What each symbol does to the elements:
Sib: f>Vit, a>Lag, k>Gar
Nam: f>Kef, a>Sil, k>Kis
Ruv: f>Gar, a>Vaz, k>Dut
Nor: f>Maz, a>Gif, k>Daf
Vit: f>Fev, a>Lil, k>Non
Kis: f>Vaz, a>Fev, k>Faf
Nok: f>Nam, a>Som, k>Kef
Mon: f>Nor, a>Kig, k>Vip
Pez: f>Pob, a>Nev, k>Ges
Dad: f>Som, a>Daf, k>Pob
Fos: f>Dut, a>Vus, k>Rok
Lag: f>Zim, a>Ruv, k>Puv
Boz: f>Mon, a>Rok, k>Puv
Kur: f>Mon, a>Maz, k>Nor
Lil: f>Fas, a>Kef, k>Vav
Rem: f>Fev, a>Nit, k>Nit
Vav: f>Vit, a>Kis, k>Fev
Daf: f>Kes, a>Rav, k>Nul
Zud: f>Piz, a>Vip, k>Pez
Dut: f>Ruv, a>Sib, k>Kef
Non: f>Kap, a>Dud, k>Kis
Tuk: f>Faf, a>Nam, k>Nuz
Dud: f>Vit, a>Vaz, k>Lag
Nul: f>Dad, a>Maz, k>Som
Gar: f>Dor, a>Fos, k>Boz
Fas: f>Vav, a>Dab, k>Vit
Bol: f>Nuz, a>Nam, k>Sil
Gif: f>Kur, a>Pob, k>Mon
Siv: f>Dor, a>Pez, k>Kig
Vaz: f>Faf, a>Non, k>Dut
Vut: f>Boz, a>Sib, k>Vip
Fev: f>Non, a>Fas, k>Kap
Sil: f>Rem, a>Rav, k>Nok
Nuz: f>Sil, a>Vik, k>Rem
Kef: f>Dab, a>Rem, k>Tuk
Kes: f>Kig, a>Nor, k>Kes
Ges: f>Siv, a>Piz, k>Dor
Vik: f>Rav, a>Som, k>Lil
Som: f>Dab, a>Gif, k>Kur
Dor: f>Kig, a>Pob, k>Gif
Puv: f>Nev, a>Vut, k>Zud
Dab: f>Tuk, a>Nok, k>Lil
Maz: f>Pob, a>Kur, k>Maz
Kig: f>Gif, a>Ges, k>Kur
Faf: f>Dut, a>Kap, k>Nam
Rok: f>Boz, a>Zim, k>Vut
Nev: f>Zud, a>Boz, k>Fos
Pob: f>Gar, a>Zud, k>Siv
Vip: f>Nev, a>Gar, k>Rok
Piz: f>Pez, a>Puv, k>Pob
Zim: f>Fos, a>Dud, k>Sib
Nit: f>Vik, a>Dad, k>Rav
Kap: f>Kis, a>Vit, k>Vaz
Rav: f>Bol, a>Taz, k>Nuz
Vus: f>Kap, a>Dud, k>Zim
Taz: f>Nit, a>Nul, k>Vik

In the rows, 64 stands for zero.

The rows follow the links: the fewer symbols apart two elements are, the more alike their rows tend to be.

Each row is also shifted at random along 4 hidden directions that mean nothing.

Row, then element:
70	71	77	59	50	60	85	82	53	77	64	54	45	79	88	59	73	52	88	68	78	66	67	65	42	74	57	67	53	84	75	75	40	38	44	70	72	61	73	73	62	69	63	61	63	67	77	65	60	61	47	80	49	59	82	63	81	67 -> Nam
64	68	71	64	65	43	57	60	46	83	72	51	89	81	47	49	64	73	75	62	63	59	46	73	61	53	77	72	82	48	72	77	53	67	55	78	71	64	68	69	76	66	68	85	60	79	64	65	55	73	72	38	51	55	61	60	92	60 -> Kis
46	71	56	48	73	61	52	72	92	59	51	87	53	68	78	39	62	71	54	67	78	43	59	38	56	48	75	62	60	61	72	75	67	84	55	44	58	60	82	63	48	77	50	73	52	35	55	80	50	72	60	69	50	89	64	48	61	56 -> Lil
59	33	56	68	54	61	62	36	58	67	65	51	66	48	59	74	63	62	63	60	46	75	56	79	71	62	81	40	70	41	57	46	76	54	58	60	61	53	46	92	64	54	68	65	46	59	72	56	37	71	65	67	69	52	63	76	47	77 -> Boz
68	78	63	57	93	65	52	64	83	38	69	81	88	53	23	61	55	88	46	58	33	42	44	46	71	66	87	73	63	27	50	36	76	62	55	52	57	69	61	59	67	56	57	77	55	54	42	82	71	81	83	57	85	62	68	55	73	64 -> Nul
28	43	41	61	84	57	44	50	87	33	70	83	63	48	66	70	54	51	70	67	66	76	69	71	42	81	66	46	45	37	62	35	71	78	54	51	80	49	57	52	32	57	50	56	43	64	52	49	50	81	62	70	47	74	58	52	46	83 -> Vip
67	56	67	84	63	67	67	58	50	93	55	43	67	93	68	53	57	48	50	43	76	64	84	68	95	48	52	59	72	88	69	82	78	83	71	74	69	69	64	49	66	60	72	55	63	75	69	54	74	48	57	51	67	67	55	69	67	53 -> Vus
53	47	45	67	62	63	51	47	63	47	58	70	60	54	72	83	68	54	80	86	69	88	66	86	34	85	63	53	58	57	55	52	62	52	68	51	51	49	55	59	52	61	43	50	66	76	59	56	60	66	62	79	51	68	68	63	50	72 -> Zud
46	73	67	78	79	61	50	54	105	54	62	91	50	84	79	60	41	55	79	58	76	60	77	49	63	53	71	48	47	64	64	53	72	80	46	34	74	36	75	33	50	44	48	48	45	66	55	63	92	79	50	90	40	88	87	59	74	73 -> Ruv
58	84	75	48	85	62	57	74	103	45	60	86	56	66	75	53	56	69	61	67	71	32	40	39	62	23	77	61	55	58	61	44	68	69	27	45	77	76	87	76	61	61	70	71	31	25	60	76	69	81	62	82	83	78	71	49	76	60 -> Nok
62	70	62	59	97	64	84	93	50	49	72	59	71	65	34	62	59	60	61	57	64	59	59	69	43	81	49	83	56	54	63	67	39	56	61	79	96	92	84	53	74	73	62	67	59	63	54	53	53	42	57	26	70	36	52	56	78	83 -> Nuz
61	86	77	62	89	62	68	73	73	55	60	69	69	76	65	54	66	65	44	61	82	44	57	57	72	28	68	75	72	80	63	59	51	71	33	71	82	110	96	60	66	66	69	69	46	30	61	68	73	64	63	62	87	74	51	53	79	48 -> Kef
36	73	57	59	83	62	12	63	118	22	62	104	61	45	91	74	46	54	53	87	85	47	47	59	65	15	47	54	51	59	50	38	96	105	71	37	74	64	73	45	49	62	81	64	44	52	55	65	99	74	83	82	88	96	64	46	52	53 -> Ges
40	51	48	74	71	70	50	49	91	47	58	88	46	69	82	75	49	44	69	62	72	75	85	62	62	65	57	43	42	63	58	45	77	84	58	44	71	45	62	44	44	47	57	43	49	64	57	51	77	74	50	79	52	83	65	64	42	73 -> Gar
54	41	51	73	67	63	61	43	42	54	65	55	70	56	55	81	69	56	64	72	58	91	66	95	53	77	67	54	73	52	55	54	61	51	65	65	61	66	55	70	64	58	51	55	63	73	62	50	46	63	64	60	62	56	55	70	52	73 -> Nev
58	74	63	53	57	67	78	77	79	61	55	85	37	72	83	56	70	62	75	72	77	62	76	45	40	82	72	68	50	72	77	80	41	55	50	52	54	55	82	64	44	68	42	57	69	45	58	72	54	74	39	81	29	75	70	63	60	64 -> Dab
72	55	68	92	58	59	70	33	56	87	67	60	70	71	33	69	47	76	60	46	36	69	55	67	96	43	89	45	88	38	48	66	66	68	63	51	57	48	68	84	93	43	65	64	53	59	68	53	56	74	59	45	59	48	72	92	63	79 -> Lag

From each start, follow one symbol. Which element do you reach?
Answers are names.
new walk
49	64	51	53	66	64	70	82	63	66	50	72	53	80	85	41	75	53	61	67	102	70	99	58	42	89	49	78	53	95	88	97	49	78	68	73	57	72	78	30	33	89	34	55	83	68	55	67	56	55	49	60	28	85	44	48	56	46
a: Dab
new walk
54	34	51	75	61	69	74	52	52	69	57	48	52	66	78	68	69	46	60	53	70	82	96	78	63	85	50	48	59	75	69	59	69	61	63	75	70	67	47	57	45	67	56	46	58	69	66	46	46	55	47	66	55	65	51	73	45	67
k: Vut
new walk
72	81	62	51	77	79	72	86	71	45	55	78	64	69	64	63	68	64	49	63	64	59	83	45	54	95	60	80	47	74	68	59	59	61	52	66	53	79	67	43	42	64	50	57	81	56	47	72	79	70	58	70	65	72	50	51	57	52
f: Dab
new walk
62	57	68	74	56	56	53	43	74	90	61	68	63	80	57	50	46	72	71	49	56	51	51	51	87	38	81	48	73	45	60	77	81	83	60	46	64	34	63	74	76	56	69	68	50	70	67	64	60	71	62	54	49	63	79	68	72	71
f: Vit
new walk
54	68	46	57	72	71	34	60	86	29	61	95	67	52	71	85	54	54	64	86	70	69	63	71	49	67	54	60	54	51	52	43	75	76	69	49	55	55	64	47	50	52	64	56	66	68	51	61	87	78	71	72	64	78	58	54	47	64
a: Zud
new walk
49	68	64	52	74	54	39	74	81	70	49	65	68	77	89	33	62	62	58	64	94	43	58	53	65	36	58	66	67	74	78	80	85	89	57	62	69	66	66	47	49	86	66	75	50	64	61	76	62	63	72	66	64	97	62	35	74	42
k: Kap
new walk
43	55	53	81	78	64	61	49	81	66	60	79	56	77	63	59	49	57	58	46	71	68	85	56	75	59	66	46	62	61	62	63	70	86	60	51	72	52	71	44	52	52	52	47	51	62	55	50	70	67	46	59	42	74	64	69	54	75
a: Lag
new walk
75	70	75	75	48	56	67	62	48	94	57	44	59	94	84	53	64	49	83	59	84	72	81	67	63	66	60	66	66	92	76	83	61	56	60	70	60	48	64	51	65	60	60	58	75	91	76	65	76	63	53	78	44	73	76	62	84	52
f: Faf
new walk
83	75	81	94	72	64	89	57	25	85	70	39	90	93	36	69	69	63	46	45	66	78	82	87	93	55	69	77	94	89	62	71	38	55	54	96	75	109	85	50	92	46	63	55	75	67	69	50	77	58	62	39	75	48	45	82	84	51
k: Kef
new walk
46	58	54	88	97	67	66	56	58	61	71	67	86	82	23	62	48	59	38	36	66	72	90	73	85	62	60	65	70	52	62	61	57	96	67	84	94	91	77	34	66	52	60	56	56	65	47	38	69	56	58	11	60	51	32	69	61	74
f: Fos
new walk
75	65	62	64	85	78	89	103	36	63	55	36	55	72	67	54	77	48	49	58	80	60	85	72	52	91	24	88	55	105	68	80	57	45	81	88	79	107	65	35	60	87	57	50	76	69	65	63	67	20	57	58	87	56	54	51	71	56
k: Nuz
new walk
50	68	64	55	80	45	40	58	73	70	69	69	86	79	50	41	51	72	70	56	75	49	47	60	64	45	73	66	68	38	73	72	72	89	56	61	78	51	71	55	64	68	64	78	52	74	57	68	61	78	74	42	47	73	65	49	87	63
f: Kap
new walk
52	63	56	55	61	66	61	66	63	48	79	63	76	47	53	77	69	57	54	62	55	76	77	69	64	83	50	70	53	59	74	44	60	79	67	95	80	73	50	57	47	63	82	70	74	70	54	53	74	71	67	48	64	58	37	68	46	60
k: Vip
new walk
51	83	75	53	83	50	59	68	97	49	70	84	58	66	72	54	54	71	76	65	66	41	36	44	51	33	82	58	56	42	63	50	56	68	27	43	82	62	87	76	65	59	67	77	31	39	64	72	64	87	59	76	61	70	82	53	84	74
f: Faf
new walk
49	39	52	73	74	55	70	36	42	61	79	55	83	50	23	76	61	68	56	54	41	85	61	87	61	80	83	52	78	26	54	51	48	63	61	75	76	68	60	84	67	50	56	63	54	64	59	42	33	72	66	31	54	36	46	81	50	86
k: Vip
new walk
49	73	62	55	66	60	59	68	80	42	80	71	70	37	51	67	66	73	64	61	51	65	69	52	63	82	58	70	45	58	74	44	62	74	66	80	72	58	43	50	48	59	72	72	76	71	57	69	79	81	74	66	61	67	57	61	56	60
k: Daf
new walk
51	74	54	64	78	65	53	62	69	33	86	97	83	45	26	89	49	70	57	70	52	78	54	71	59	64	55	74	64	27	53	52	44	94	77	72	75	69	78	59	70	49	78	67	73	67	47	46	83	71	73	24	58	47	42	69	47	78
a: Pob
